Below are the code and all the weights of a small trained network. Each question names an input and a target symbol and asks about switching units off, where a switched-off unit gives its printed mean instead of its output.

import numpy as np


def w(rows, s, z=0):
    codes = np.array(rows[::2]) - 128.0
    scale = np.full(codes.shape[1], s)
    scale[-1] = z or s
    return codes * scale


def norm(h):
    return h / np.sqrt((h * h).mean(-1, keepdims=True) + 1e-5)


def f(y):
    return y / 2 * (1 + np.tanh(0.7978845608 * (y + 0.044715 * y**3)))


def softmax(a):
    e = np.exp(a - a.max(-1, keepdims=True))
    return e / e.sum(-1, keepdims=True)


def log_softmax(a):
    a = a - a.max(-1, keepdims=True)
    return a - np.log(np.exp(a).sum(-1, keepdims=True))


def net(x, mask):
    ids = ['Ξαβεημπψ'.index(c) for c in x.split()]
    T = len(ids)
    res = E[ids] + P[:T]
    u = 0
    for l in range(2):
        r = norm(res)
        for j in range(2):
            rows = slice(2 * j, 2 * j + 2)
            q, k, v = (r @ M[l][rows].T for M in (Q, K, V))
            z = softmax(np.where(np.tri(T) > 0, q @ k.T / 2**0.5, -1e9)) @ v
            o = O[l][rows]
            res = res + np.where(mask[u + j], z, o[:, -1]) @ o[:, :-1]
        u += 2
        y = f(norm(res) @ A[l][:, :-1].T + A[l][:, -1])
        res = res + np.where(mask[u : u + 4], y, B[l][:, -1]) @ B[l][:, :-1]
        u += 4
    return log_softmax(norm(res)[-1] @ U[:, :-1].T + U[:, -1])


Q, K, V, O, A, B = {}, {}, {}, {}, {}, {}
E = w([
[104,86,164,193,161,139,150,40],'Ξ',
[117,201,125,162,118,63,203,186],'α',
[83,211,113,145,168,45,63,106],'β',
[113,255,162,83,153,73,145,151],'ε',
[106,191,155,162,225,17,148,191],'η',
[105,142,174,159,80,155,150,23],'μ',
[133,129,199,151,120,167,208,69],'π',
[65,105,146,150,125,117,193,31],'ψ',
],0.00045)
P = w([
[22,111,186,132,134,138,137,191],'0',
[125,163,137,169,95,80,145,71],'1',
[125,105,122,142,45,81,89,101],'2',
[115,155,144,149,160,124,189,121],'3',
[94,57,129,31,132,192,112,221],'4',
[165,1,79,26,51,163,57,186],'5',
[64,143,150,124,177,194,147,182],'6',
[187,146,131,164,133,87,136,83],'7',
[226,55,83,88,53,77,76,117],'8',
[131,193,136,191,178,171,160,130],'9',
[85,98,106,86,137,220,95,229],'10',
[184,20,72,31,79,160,68,202],'11',
[53,188,117,134,175,179,97,169],'12',
[145,163,113,151,155,100,135,104],'13',
],0.00073)
Q[0] = w([
[255,118,115,187,99,26,163,9],'0.h1',
[69,222,198,228,164,118,177,61],'0.h1',
[155,129,182,169,135,124,104,83],'0.h2',
[140,113,175,127,122,159,117,118],'0.h2',
],0.0059)
K[0] = w([
[45,41,89,24,74,188,73,219],'0.h1',
[47,198,122,182,213,255,160,195],'0.h1',
[72,152,160,123,162,180,135,160],'0.h2',
[128,163,149,166,144,151,158,129],'0.h2',
],0.0048)
V[0] = w([
[196,121,213,159,170,182,85,141],'0.h1',
[121,150,87,121,102,118,7,47],'0.h1',
[47,165,199,79,189,207,161,72],'0.h2',
[139,93,92,48,178,80,96,106],'0.h2',
],0.0014)
O[0] = w([
[91,82,162,18,132,193,158,18,115],'0.h1',
[99,161,249,181,144,93,157,140,76],'0.h1',
[109,103,93,68,131,86,209,173,247],'0.h2',
[169,150,192,89,168,84,62,144,50],'0.h2',
],0.0017,0.0012)
A[0] = w([
[132,149,152,104,135,184,145,164,124],'0.n1',
[111,164,105,117,113,149,41,71,155],'0.n2',
[154,243,203,205,210,50,3,181,2],'0.n3',
[201,205,189,100,241,138,85,197,176],'0.n4',
],0.0016,0.00068)
B[0] = w([
[132,100,100,147,109,69,91,107,142],'0.n1',
[149,101,127,132,162,134,253,190,102],'0.n2',
[129,78,79,63,125,178,163,101,2],'0.n3',
[114,149,90,146,116,157,127,92,67],'0.n4',
],0.002,0.00066)
Q[1] = w([
[254,131,120,168,96,19,172,22],'1.h1',
[47,247,29,205,199,164,249,39],'1.h1',
[124,141,80,119,132,93,127,135],'1.h2',
[139,108,188,157,118,173,133,97],'1.h2',
],0.0051)
K[1] = w([
[46,61,164,89,79,178,24,240],'1.h1',
[60,178,117,151,191,253,137,161],'1.h1',
[83,146,115,139,153,169,127,148],'1.h2',
[192,86,157,109,80,65,82,123],'1.h2',
],0.0054)
V[1] = w([
[155,177,154,103,4,163,129,133],'1.h1',
[155,240,126,55,169,135,135,156],'1.h1',
[63,189,88,183,158,173,129,122],'1.h2',
[120,126,134,162,96,187,159,133],'1.h2',
],0.002)
O[1] = w([
[63,123,75,220,178,200,254,142,140],'1.h1',
[175,11,138,165,33,74,167,181,1],'1.h1',
[215,102,111,181,114,231,83,121,229],'1.h2',
[209,121,167,178,73,97,44,114,205],'1.h2',
],0.0016,0.00063)
A[1] = w([
[138,218,20,137,128,93,76,214,254],'1.n1',
[147,92,9,26,155,212,157,112,133],'1.n2',
[184,109,145,96,78,122,124,78,228],'1.n3',
[109,123,255,187,97,72,100,167,120],'1.n4',
],0.0021,0.00092)
B[1] = w([
[213,151,83,106,251,123,178,231,254],'1.n1',
[203,96,49,103,82,129,87,38,179],'1.n2',
[104,79,126,90,154,179,57,196,154],'1.n3',
[217,164,93,134,134,84,121,39,128],'1.n4',
],0.0024,0.0013)
U = w([
[153,210,101,75,225,56,185,221,148],'Ξ',
[203,94,58,193,146,196,134,187,112],'α',
[180,58,154,63,95,150,2,153,192],'β',
[82,41,36,46,57,200,149,21,155],'ε',
[149,14,150,222,23,54,225,150,19],'η',
[62,191,207,10,187,155,32,68,4],'μ',
[223,194,213,170,83,23,80,41,128],'π',
[11,205,187,214,155,164,222,61,190],'ψ',
],0.0056,0.0021)

Each question gives the input, a string of symbols that net reads in full, and the target symbol t.
The units are the heads (2 rows each of Q, K, V and O) and the neurons (one row each of A and B). Each row of codes is followed by its name. A weight is (code - 128) times the scale printed after its matrix; where a second scale follows, it is the last column's (O, A, B and U).
mask holds one flag per unit, layer by layer, with each layer's heads first. A switched-off unit (its flag False) gives its mean, the last column of its rows in O or B, instead of its output. The means were averaged over made-up inputs and are rounded, as every weight is.
A unit's drop is (log p(t) with every unit on - log p(t) with that unit switched off) / (log p(t) with every unit on - log p(t) with every unit switched off).
The circuit of an input: a set's keep is (log p(t) with only the set's units on - log p(t) with every unit switched off) / (log p(t) with every unit on - log p(t) with every unit switched off). Starting from all 12 units, units are removed one at a time, each time the one whose removal leaves the highest keep (on an exact tie, the one counted first), for as long as the keep stays at least 0.8.
circuit, biggest first: the units of the circuit, biggest drop first
unit that matters most: the unit with the biggest drop
k most important neurons: the k neurons with the biggest drops, biggest first
heads that matter: for each layer, one digit per head in row order, 1 if its drop is at least 0.15 and else 0, layers parted by /
input μ μ α ψ ψ, target ψ: heads that matter	10 / 10
input η μ μ Ξ μ β, target Ξ: heads that matter	10 / 00
input ψ μ π, target Ξ: heads that matter	10 / 10
input μ η π π ε μ β μ, target η: 2 most important neurons	(1.n1; 1.n2)
input β β μ β, target β: heads that matter	01 / 11
input μ μ μ μ β π Ξ π μ π μ, target ε: unit that matters most	0.h1
input π π μ π π μ ψ, target ε: circuit, biggest first	(0.h1; 1.n2)
input ψ ε μ μ β μ π η ε μ μ, target β: heads that matter	00 / 10
input β μ π π β μ ψ β μ ψ μ π ε π, target ψ: circuit, biggest first	(1.n1; 1.n2)
input μ ε β ε ψ α, target Ξ: circuit, biggest first	(0.h1; 1.n1)
input β μ η η η π β ψ π μ β Ξ, target ε: heads that matter	10 / 11
input ε π η π ε μ μ π μ π μ β η, target α: 3 most important neurons	(0.n3; 1.n2; 1.n1)
input μ μ η β ψ β β μ ψ μ, target π: 3 most important neurons	(1.n4; 1.n1; 0.n3)
input η η β π, target β: unit that matters most	1.h1
input β μ μ β ψ ε π μ, target Ξ: circuit, biggest first	(1.n2; 0.h2)
input β π Ξ, target π: circuit, biggest first	(1.n4; 1.n2; 1.h1)
input μ ε ψ η ψ, target η: circuit, biggest first	(1.h1; 0.h1; 1.n1)
input π π π α ψ, target ε: 3 most important neurons	(1.n1; 1.n2; 1.n3)
input Ξ μ μ, target μ: heads that matter	00 / 10
input μ ε μ ε ψ ε π, target η: circuit, biggest first	(1.h1; 1.n1)
input μ β ε α π π β μ μ η μ β η α, target α: unit that matters most	1.h2
input μ μ η ε μ, target ψ: heads that matter	10 / 10
input π μ η μ μ μ β α μ β Ξ ψ, target ψ: heads that matter	11 / 10
input μ μ ε ε μ π μ, target η: heads that matter	00 / 10
